[ 4.01 -4.60 -1.17 -5.52] result: -5.52, 4.01

[[-6.58  0.47  3.83  0.22]
 [-2.21  1.07 -1.63  3.24]
 [-2.25 -1.08 -2.20  2.67]] result: 0.22, -2.25

[-4.54  1.55  5.43 -3.87] result: -3.87, -4.54

[-1.52  1.77  4.21  6.98  2.62 -1.39] result: -1.39, -1.52

[-0.91 -5.98  2.30 -4.06] result: -4.06, -0.91

[-2.46  4.31 -7.01  4.56] result: 4.56, -2.46

[[ 6.34  4.79  0.59 -0.88  1.99  7.30]
 [-4.08 -2.48  2.56  7.09  1.43 -3.68]] result: 7.30, -4.08
---
array([-791,  691,  284, -199, -160,  -12]) -> -791, -12

array([8548, 9966, 2318, 3846]) -> 8548, 3846

array([-19,  45, -25, -25,  13,  48]) -> -19, 48

array([9677, 3419, 1943, 5849, 9063, 8853, 1492]) -> 9677, 1492

array([[3, 4, 3, 3],
       [2, 7, 3, 4],
       [3, 4, 3, 3]]) -> 3, 3

array([11,  2,  6,  7, 79]) -> 11, 79
---
[[-0.876 -0.007  0.880 -1.194 -0.876]
 [-0.137 -0.291 -0.074  0.010 -0.137]
 [-0.665 -0.283  1.195  0.487 -0.665]] out -0.876, -0.665

[ -40.491 -142.833 -110.332  -88.321 -189.938  171.737] out 171.737, -40.491

[ 1.2 -1.2  1.6 -0.8  1.7  1.2] out 1.2, 1.2

[[ 115.17 -142.13 -144.52 -130.93 -138.29 -144.29]
 [-157.05 -168.40 -167.61 -165.77 -164.79 -168.08]
 [ 146.81 -139.04 -138.21 -126.30 -126.52 -139.46]] out -144.29, 146.81

[[ 0.13  0.06  0.02 -0.06 -0.06  0.04 -0.05]
 [-0.15  0.00 -0.08  0.09 -0.01 -0.08 -0.16]] out -0.05, -0.15

[ 0.143  0.281 -1.598  1.498] out 1.498, 0.143

[ 0.4 -1.4 -1.1 -1.8  0.7  1.6 -0.6] out -0.6, 0.4
---
0.037,-0.171,0.169,-0.120,-0.107,-0.070,0.050 Answer: -0.120, 0.169

-0.12,0.12,0.15,-0.14,0.18 Answer: 0.15, 0.18

6.3,1.8,-4.0,6.8,-8.3
12.9,-0.9,4.8,2.6,-6.4
21.7,-5.7,-11.5,-12.7,-7.4
Answer: 4.8, 21.7

-21.726,-19.703,7.389,14.551,7.373,8.358,11.218
16.421,9.235,5.750,-4.526,-4.049,-1.105,-10.637
8.122,13.025,20.315,12.533,-3.471,-5.934,-4.142
Answer: -4.526, 20.315

-149.80,187.31,73.01,-10.27,0.93 Answer: 73.01, 187.31

-17.7,172.3,61.9,-151.8,-72.8 Answer: 61.9, 172.3

0.110,0.051,0.049,-0.067,-0.111,-0.058,0.126 Answer: -0.067, 0.126

-0.14,0.06,0.14,0.03,-0.03 Answer: 0.14, 0.14

-197.8,-6.2,63.0,154.6,69.6,203.1,88.8 Answer: 154.6, 203.1

-0.046,-0.111,0.133,0.151,0.062 Answer: 0.133, 0.151
---
[[ 5.73 -2.04  4.51  4.59]
 [ 3.28 -1.56  3.05  3.76]] result: 5.73, -2.04

[[-3.46 -3.30  5.63 -1.48  1.60  4.59]
 [ 2.00 -4.12 -1.74  4.33 -3.17 -2.38]] result: 5.63, -4.12

[ 6.88  5.51 -6.89 -6.39  4.03  0.69] result: 6.88, -6.89

[[-1.87  4.18 -7.56  1.81]
 [ 2.76 -1.34 -3.63 -3.49]
 [ 3.71  6.14 -0.79 -3.70]] result: 6.14, -7.56

[[ 3.05  0.48  6.41 -4.12  0.47 -0.62 -1.17]
 [-4.96 -0.53 -2.06  0.05 -0.39  0.43 -1.92]] result: 6.41, -4.96

[ 3.35 -4.47 -3.54 -5.52  1.14] result: 3.35, -5.52
---
[ 5.81  2.29  3.35  3.01 -0.32] => 5.81, -0.32

[ 2.03 -1.96  3.98  1.88 -7.42  2.31 -3.12] => 2.03, -3.12

[-0.48  0.99 -5.24 -6.06 -5.97] => -0.48, -5.97

[-2.66  1.86  0.19 -1.54  6.43  3.22] => -2.66, 3.22

[[-3.36 -3.33 -0.87 -0.33]
 [-3.85 -6.65  5.81 -6.11]
 [-2.13 -5.58  1.70  0.65]] => -3.36, 0.65

[[-0.46  0.39  6.17  2.26 -0.51 -1.95]
 [ 3.20 -4.81 -4.93 -1.67 -2.71  7.14]
 [-2.00 -0.44  1.27 -1.63  2.48 -1.27]] => -0.46, -1.27

[-1.42 -3.96 -0.50  5.77 -4.78] => -1.42, -4.78
